In the rows, zero is written as 128.
Each row of numbers stands for one object and depends on some of the facts below. Use the named rows to name the rest.

Some facts about the objects:
bagrim (nogak 65) (fuba kelu)
bapla (fuba ploplo)
brabu (nogak 65) (fuba vizetrok)
braflor (nogak 905) (fuba vetor)
bramo (nogak 65) (fuba staklin)
brari (fuba flaklapi)
bravol (nogak 65) (fuba muplon)
brisam (nogak 3) (fuba skesek)
brozi (nogak 964) (fuba selum)
budrak (nogak 65) (fuba plubru)
debrin (nogak 964) (fuba muplon)
deskim (nogak 964) (fuba skikas)
dirak (nogak 964) (fuba vetefos)
dolon (fuba bugrages)
drapli (nogak 191) (fuba bugrages)
drefikik (nogak 868) (fuba segum)
drefle (nogak 65) (fuba tafoger)
dreriter (nogak 868) (fuba gibredri)
dritar (nogak 868) (fuba bugrages)
drobur (nogak 65) (fuba selum)
drutepler (nogak 905) (fuba muga)
druvek (fuba kelu)
duru (nogak 65) (fuba klunus)
dusator (nogak 65) (fuba ploplo)
fafle (nogak 191) (fuba geskol)
fipun (nogak 905) (fuba brari)
fitriru (nogak 65) (fuba geskol)
fizir (nogak 905) (fuba skivu)
flaflis (nogak 905) (fuba flonaba)
flelal (nogak 65) (fuba stirek)
flokulo (nogak 905) (fuba selum)
flonaba (fuba meplu)
garebri (nogak 868) (fuba skepek)
gegraflik (nogak 167) (fuba selum)
geskol (fuba mifu)
gibredri (fuba stuluk)
gidis (nogak 905) (fuba bapla)
gikli (fuba klilo)
gosul (nogak 868) (fuba brifastan)
gratre (fuba zugruze)
gretri (nogak 191) (fuba plubru)
griklidra (nogak 65) (fuba skikas)
grilok (nogak 964) (fuba vetor)
grisigron (nogak 868) (fuba zuza)
gruflesta (nogak 191) (fuba vetor)
kabrun (nogak 65) (fuba zugruze)
kegron (nogak 167) (fuba skesek)
kiner (nogak 191) (fuba libral)
kitu (nogak 191) (fuba falu)
klogo (nogak 905) (fuba mifu)
klunus (fuba meplu)
libral (fuba falu)
luzeplar (nogak 868) (fuba plubru)
madar (nogak 65) (fuba meplu)
mafa (nogak 65) (fuba simak)
maflum (nogak 65) (fuba mifu)
masketre (nogak 65) (fuba bugrages)
miskon (nogak 167) (fuba staklin)
muga (fuba skesek)
muplon (fuba skesek)
napon (nogak 65) (fuba bapla)
nazo (nogak 65) (fuba gibredri)
nede (nogak 905) (fuba plubru)
nekli (nogak 65) (fuba zumuk)
nitrilo (nogak 964) (fuba plubru)
nudal (nogak 868) (fuba zumuk)
nurel (nogak 905) (fuba dolon)
padol (nogak 905) (fuba muplon)
pegrin (nogak 3) (fuba druvek)
plimas (nogak 167) (fuba klunus)
plitrunu (nogak 191) (fuba stuluk)
plosik (nogak 167) (fuba ploplo)
plubru (fuba skesek)
rabas (nogak 905) (fuba stirek)
ratro (nogak 167) (fuba flonaba)
rezum (nogak 905) (fuba tafoger)
riklon (nogak 191) (fuba simak)
riren (nogak 964) (fuba klilo)
rogro (nogak 3) (fuba gibredri)
romi (nogak 964) (fuba kelu)
ruden (nogak 868) (fuba brari)
ruflan (nogak 905) (fuba libral)
ruskiger (nogak 65) (fuba gikli)
sasam (nogak 65) (fuba libral)
segum (fuba mifu)
selum (fuba ploplo)
sesivuk (nogak 65) (fuba skesek)
simak (fuba meplu)
sitro (nogak 3) (fuba stuluk)
skagrel (nogak 191) (fuba brifastan)
skepek (fuba falu)
skesus (nogak 65) (fuba gratre)
skiflo (nogak 167) (fuba muplon)
skikas (fuba flaklapi)
skiradrik (nogak 3) (fuba vetefos)
skivu (fuba tafoger)
sofo (nogak 167) (fuba kelu)
stafla (nogak 65) (fuba stuluk)
staklin (fuba mifu)
stegun (nogak 191) (fuba skepek)
stepi (nogak 964) (fuba gibredri)
stige (nogak 191) (fuba skivu)
stigek (nogak 868) (fuba klunus)
stirek (fuba kelu)
stoba (nogak 65) (fuba vetro)
stuflan (nogak 868) (fuba meplu)
stuplol (nogak 868) (fuba zugruze)
stuvir (nogak 65) (fuba segum)
suklaskir (nogak 868) (fuba muga)
susti (nogak 191) (fuba klilo)
tebrigel (nogak 905) (fuba brifastan)
tobrefa (nogak 905) (fuba gratre)
toplok (nogak 191) (fuba brari)
treke (nogak 167) (fuba plubru)
tresos (nogak 191) (fuba vetefos)
trusan (nogak 167) (fuba geskol)
tutrun (nogak 65) (fuba flonaba)
valos (nogak 65) (fuba skivu)
veken (nogak 905) (fuba vetro)
vetefos (fuba meplu)
vetor (fuba flaklapi)
vetro (fuba zugruze)
vizetrok (fuba ploplo)
vuskal (nogak 191) (fuba flonaba)
vustok (nogak 905) (fuba kelu)
zasti (nogak 65) (fuba dolon)
zazis (nogak 3) (fuba skivu)
zedrim (nogak 167) (fuba simak)
zizetro (nogak 65) (fuba vetor)
zoska (nogak 65) (fuba vetefos)
zumuk (fuba brifastan)
zuza (fuba stuluk)

Known rows:
brifastan: [143 119 148  80 136 166 108 119 107 153 126 130 135 178 122 154 107 105
 164 118 123 122 111 123 158 105 137 157  76 148 114  92 116 123 104 176
 136 161 166  96 111 132 196 170 137 103 111 101 158 144 102  97  88]
riklon: [106  54 107 134 168  96 143 140 172 180 128 138 138 143 105 130 117  82
 120 111 179 135 135 105  72 105  83 141 118 115 124 118 180 100 179  98
  95  97 130 113 119 107 139 101 135  88 110 161 114 111 153 129 105]
skikas: [136 127 165 100 166 192  97  97 109 103 113 115 132 173 132 163 165  76
 152  58 118 136 158 144 199 116 118 141 112 109 121 107 137 140  90 187
 181 190 174 105 134 163 151 139 170 107 102 139 164 148  95 138  94]
gretri: [117 118  80 160  94 182 125 134 132 124 119 174 121 133 180 108 157  71
 150 121  90 151  66  82  90 176 124 186 114 192 115 106 142 187 144  88
  73 107 156 171 145 128 119 150 116 102 149  87  88  90 122 160 126]
bapla: [ 96 124 132  57 131 132  74 136 135 133 118 150 111 179  95 159 106 130
 156 145 110 129 137 135 148 107 144 123  89 157  87  74 136 151  49 194
 109 157 120  74 130 137 166 191 134 107  73 119 153 146  84  99 125]
maflum: [168 158 125 150  97 112 158 131 113 132 152  98 165  65 143 106 133 171
 128 169 132 117 118 133 121 123 173 109 139 106 157 155 101  75 146  98
 155 140 111 130 119  90 125 124 137 176 162  94 118 110 145 111 142]
gegraflik: [ 85 137 100 125  99  59  88 153 144  86 125 157  75 142  69 133  94 176
  83 160 129  96 139 126 118 160 128 105 181 137 121 130 130 168  73 145
 100  87  44 109 149 154 151 123  58 169 124 154  98 123 137 115 154]
skagrel: [109 117 117 155 149 125 104 113 144 108 104 148 113 139 125 155 135 125
 160 123 143 146 132 137 105 121 145 155 130 139 111 127 160 115 141 122
 117 116 125 127 156 112  99 120 125 134 132 138 121 139 152 125 118]
tobrefa: [134 123 106 154  93 109 130 125 113 126 131 114 136 118 111 118 131 134
 129 143 135 105 138 115 122 126 150 123 158 128 145 137 129 128 128 119
 129 130  99 134 116 131 150 114 103 155 151 118 105  97 136 124 132]
luzeplar: [128 129  85 159 102 190 152 126 120 137 125 176 123  99 191  69 159  99
 136 152  75 167  81 100  89 158 112 162 121 179 111 123 127 169 138  87
  79 138 165 172 150 128  67 163 133  89 148  93 100  98 112 168 148]
braflor: [142 121 131 193 129 148 121  96 107  71 122 101 122 126 111 120 191  99
 114  77 116 114 176 146 143 147 123 128 203  71 157 151 149 125 116 137
 186 151 130 144 145 189  93  68 119 159 158 170 126 103 142 171 119]
tutrun: [124  85 113 118 116  84 183 166 162 196 168 107 183  78 118  62 138 103
  73 146 155 108 149 108  92 106  76  64 143  72 156 136 139 102 152  83
 118 133 103 124  99 109 138 108 159 104 101 142 109  81 126 142 148]
napon: [115 142 110 127  81  76 112 159 151 116 146 139 107 103  98  90 127 191
 109 197  95 104 155 148  82 131 142  73 178 112 113 134 109 121  52 129
 110 122  69 102 140 153  94 156 113 160 115 152 121 126 125 122 181]
susti: [114 110 111 150 148 125 105 108 137 115 107 145 106 140 119 151 133 121
 157 123 145 145 129 133  98 124 142 156 131 138 110 119 157 114 136 119
 116 115 130 123 152 114 106 123 125 140 136 136 121 132 149 128 118]
klogo: [146 151 135 158 117  95 134 117 126 112 122 111 132 100 141 149 127 178
 142 136 151 121 123 139 124 125 169 132 139 120 149 161 127 106 180  96
 148 106 107 150 129  93 116  93 118 176 165 110 117 133 166 120 132]
madar: [120 110 136 122 119  86 168 157 175 161 160 112 167  78 135  85 146 130
  89 143 147 124 155 136 101 119  94  55 149  81 143 152 129 100 157  87
 122 122 105 134 114 121  97 108 161 111 106 153 119 114 126 142 169]
pegrin: [125 137  96 170 118 113 147 160  91 113 128 108  91  98 116 104 128 145
 130 163 110 118  95  96 113 132 132  91 169  85 171 130 166 139 171 111
 119 181  70 124 101 130 106 113 106 188 177 109  91  77 170 132 153]
plubru: [121 155 158  76 120 201 111 132 141 119 113 163 126 170 195 146 146  88
 152  90  83 159  86 121 154 151 117 145  63 188  91 100 111 204 131 132
  92 131 188 159 135 131 116 172 166  65 100  92 151 162  91 139 142]
nurel: [134 124 126 148 102 103 130 110 113 115 136 122 119 128 123 119 126 155
 137 143 138 121 151 148 117 121 151 111 159 133 136 165 120 122 141 113
 115 115 113 157 139 150 118  96 113 137 148 141 132 118 152 128 153]
kegron: [119 157 119 147  90 130 135 147 135  87 114 146 121 120 154 118 142 123
  79 108 114 124  86  91 143 196 108 140 138 148 142 138 120 206 159  98
 105  82 113 175 138 134 138 102  90 132 153 107  84 113 133 148 144]

Name these rows:
No name comes twice in this set of rows, the named rows included.
[ 52 141 102 105 157  66  88 137 125 103 125 153  84 141  72 163  70 158
  65 155 143 136 159 128 190 164 130 145 131 194  84 112 115 169  55 173
 120  48  64 106 149 145 168 159  51 131 101 188 105 139  92 133 114]	brozi
[ 96  84 136 105 197  79 158 134 131 180 146 118 135 141  92 145  54 100
  40  93 206 133 138 111 165 139  54 148  98 150 133 135 122 135 171 115
 127  20 139 137  98 128 190  90  78  69  97 194 133 135 116 142  73]	dirak
[119 144 126 140 114  91 136 124 118  93 118 126 121 125 117 137 110 153
  94 126 154 114 131 135 157 149 136 112 154 125 150 164 127 149 154 125
 131  91  96 150 134 137 149  86  95 153 149 132 113 123 144 126 136]	sofo

Now the same objects, written a new way:
Some objects and their rows:
romi: [129 131 140 115 127 113 120 135 104 129 123 144 110 148 161 130 114 145
 143 162 115  95 119 130 121 130 120 126 193 112  99 124 132 117 131 132
  90  99]
zizetro: [175 130 129 123 119 135 123  85 110 118 123 111 136 135 146 117 100 158
 116 130 126 127 130 134 118 146 121 131 135 118 132  85 126 152 111 112
 107 149]
gratre: [108 137 124 140 149 131 125  94 161 135 132 146 106 120  91 127 151 104
 148 124 130 161 116 130 127 109 149 134  90 127 134 132 132 115 142 176
 133 142]
drefikik: [131 138 111 133 108 135 128 132 120 151 133  87 110 135 172 137 135 141
 108 103 132 154 162 114 127 117 133 125  82 148 144 138 136 143 133 108
 156 113]
skesus: [128 132 129 113 117 128 125 115 106 137 127 124 126 142 143 131 119 143
 127 149 124 105 126 127 125 139 113 127 148 122 124 126 133 138 133 125
 139 124]
flelal: [122 133 130 113 118 128 125 104  99 142 128 127 121 144 139 133 117 143
 129 168 122 105 123 128 127 141 114 126 144 117 121 128 134 138 139 132
 145 119]
debrin: [144 117 146 145 131 114 126 160 108 117 136 142 136 144 167 138 124 122
 143  97 123  80 119 129 103 154 120 114 182 110  93 119 129 136 101 113
  69 105]
stirek: [100 139 126 139 150 132 124  76 152 142 134 149 101 123  85 131 148 103
 151 149 127 160 113 131 130 111 150 134  85 122 129 134 134 116 149 185
 141 136]
tutrun: [101 125 142 127 123 130 123 173 106 126 131 124 138 133 107 125 106 153
 132 144 133 122 123 121 127 130 116 131 146 138 139 114 118 111 141  94
 139 119]
gibredri: [116 133 111  87 131 121 122 126 179 117 131 206 115 128 120 113 169 108
 139  69 144 129  90 129 127  84 141 131 134 150 145 143 131  79  97 154
 130 190]
vetefos: [ 70 128 142 158 157 134 122 175 161 119 138 145 124 109  41 119 132 118
 154 113 143 184 113 122 130  97 153 141  90 150 154 113 111  77 154 131
 135 135]
zoska: [100 125 142 127 123 131 123 172 106 125 131 124 138 133 108 125 106 153
 131 142 132 122 123 121 127 130 115 131 147 137 139 114 118 112 142  93
 140 118]
ruskiger: [131 130 128 116 118 128 126 126 110 134 127 121 130 139 143 129 120 144
 126 134 126 106 128 126 123 138 113 125 149 125 126 124 131 141 129 120
 135 126]
vetor: [173 135 124 154 152 142 121  52 167 109 127 126 121 112  96 108 124 126
 133  94 133 192 121 140 117 119 159 140  73 122 145  75 123 134 111 156
  89 178]
stuflan: [ 90 128 145 130 109 142 119 148  98 135 141 123 135 131 100 128 109 147
 119 122 136 165 136 123 138 121 132 134  94 151 146 125 123 131 144  83
 171 124]
flonaba: [ 69 128 142 159 157 135 122 174 161 118 138 144 123 108  41 119 132 118
 154 112 143 185 113 121 130  97 152 140  91 150 154 114 110  76 154 131
 135 136]
budrak: [139 115 138 149 122 130 132 132 104 125 143 124 152 139 147 143 128 118
 129  96 131  84 125 127 105 169 115 111 132 114 114 124 130 163 103 111
 121 123]
drutepler: [153 125 140 145 122 126 134 150 126 103 135 139 147 116 128 144 144 133
 124 155 120  58 129 129 136 195 120 104 117 127 105 132 126 128 107 116
 109 131]
sesivuk: [137 118 137 143 122 129 131 130 105 127 139 125 148 139 146 140 127 123
 128 104 131  89 126 127 109 163 115 113 136 116 116 123 130 159 108 113
 124 124]
susti: [135 113 109 119 127 125 143 110 109 138 113 114 138 128 151 129 108 118
 111 188 128 124 126 131 141 115 119 126 154 109 132 139 123 123 123 126
 140 107]

Rows to name:
No name comes twice in this set of rows, the named rows included.
[135 113 103  91 117 120 141 120 117 132 113 148 140 134 165 122 117 120
 107 170 134 106 111 131 143 102 115 125 176 118 136 147 124 104 103 119
 142 131]	plitrunu
[145 114 148 150 131 114 128 161 108 114 138 143 140 144 167 140 125 119
 143  92 124  75 120 129 100 158 120 111 179 108  91 119 128 141  97 111
  68 104]	nitrilo
[173 129 138 125 128 119 119 123 115 110 119 130 123 141 166 117 101 156
 133 127 119 114 124 135 113 134 124 131 186 113 108  88 126 127 108 114
  59 124]	deskim
[158 134 132 125 105 146 118  68 103 129 133 110 132 133 138 121 105 150
 105 108 130 168 143 135 129 135 137 132  83 132 139 102 131 171 116 101
 141 152]	ruden
[186 136 133 128 120 131 126 110 130  95 120 126 136 113 130 123 120 166
 113 179 116  92 132 136 143 180 125 119 116 129 119  98 123 122 110 115
  94 153]	fipun
[166 130 129 123 119 134 123  94 111 121 124 113 135 136 146 119 104 155
 118 131 126 124 129 132 119 144 118 130 137 118 131  92 128 151 115 114
 113 145]	griklidra
[126 134 135 128 144 130 127 170 194 111 117 109 153 100  73 107 159  89
 137   6 122 166 148 141 124 104 128 146 158 134 133 146 131 177 159 159
 128 144]	selum
[155 135 138 113 116 124 130 181 146  97 114 118 153 107 116 123 142 143
 117 128 110  76 148 136 148 169 107 122 167 136 112 143 128 146 139 118
 118 132]	gidis
[134 129 122  86 108 122 124 136 118 125 126 156 131 145 159 123 129 145
 122 117 132  89 113 126 125 125 109 125 171 134 130 131 132 120 108 113
 136 150]	stafla
[128 142  91 164 157 125 135 152 195 144 126  91  87 114 148 133 171 110
 139  84 137 169 152 106 112  91 153 130  72 147 152 132 130  93 137 167
 111 117]	geskol
[139 129 138 118 127 113 122 156 116 122 123 139 118 144 165 126 117 144
 140 130 119  97 123 129 117 127 117 127 198 118 104 119 129 116 123 120
  81 106]	riren
[128 118 142 152 108 141 128 110  96 135 152 123 149 137 138 146 131 111
 116  76 135 128 138 129 117 159 132 114  79 127 121 136 135 183 106 100
 153 129]	luzeplar
[127 122 139 143 107 140 127 107  98 137 148 122 144 136 138 142 129 118
 115  85 133 133 138 128 122 150 133 117  83 130 125 135 135 177 113 102
 156 130]	suklaskir
[156 121 142 155 123 126 136 151 122 102 139 140 152 116 130 147 145 126
 124 146 122  52 128 130 131 203 121 100 112 124 101 133 125 134 100 114
 105 131]	nede
[154 123 141 149 123 126 135 151 125 103 136 139 150 116 129 145 144 130
 124 152 121  55 129 130 133 198 121 102 114 126 103 133 125 131 104 116
 107 131]	padol

The same objects again, as new rows of numbers:
Some objects and their rows:
stuluk: [156  98 149 165 130 138 165 135 117 137 148 130]
toplok: [ 89 109 159 130 104 132  80 137 113 125 182 175]
gosul: [149 115  82 132 168 151 139 121 141 201 139 180]
drutepler: [ 81 151 134 178 129 186 174  69 152 114 157 125]
gibredri: [157  94 146 162 131 140 163 135 116 136 144 131]
kelu: [156 101 151 168 130 137 166 135 118 140 151 132]
stuvir: [126 122 122 160 172 173 141  97  83  75  78 150]
stafla: [115 149 151 139 143 175 140 113 104 127 101 135]
skiflo: [128 162  74 201  60 166 158 113 144 119 188 121]
druvek: [157  97 153 167 130 137 167 135 117 139 150 130]
kabrun: [116 151 155 142 143 173 143 113 106 131 106 137]
mifu: [163  84 133 178 147 136 165 124 106 108 136 140]
segum: [165  78 126 182 154 137 165 121 100  95 129 142]
bapla: [162 100 161 123 108 155 175 151 132 180 148  98]
nurel: [ 99 114 156 134 151 161 147 101 139 114 111 130]
kitu: [128 107 129 104 112 152 130 112 115  93 161 140]
budrak: [ 95 194 126 195 117 201 171  76 122 132 160 131]
simak: [173 160 164 143 135 101 172 116 138 123 147 143]
vetro: [158  96 153 165 131 137 167 134 118 140 151 129]
muplon: [141 133 130 205 113 157 189 107 131 140 192 128]

Rows to name:
No name comes twice in this set of rows, the named rows included.
[ 78 158 128 184 126 189 178  64 154 117 165 123]	nede
[155 122 108  91  51 167 142 171 148 169 132  79]	gegraflik
[107 149 102 156  86 181 161  74 131  95 216 133]	gretri
[ 75 152 186 169 134 151  90 141 104 162 127 173]	zizetro
[153 123 105 116  63 157 138 162 140 148 136  98]	plosik
[122 150 164  81 111 201 154 137 125 183 101  89]	drobur
[160  93  64 173 114 140 128 129 103  57 107 142]	trusan
[106  96 134 147 171 161 147  90 124  74  93 141]	klogo
[122 132 132 154 162 174 140 100  90  90  87 145]	maflum
[149 124  99 153  83 139 130 147 129 118 137 127]	sofo
[127 166  69 206  60 169 160 110 144 118 193 121]	treke

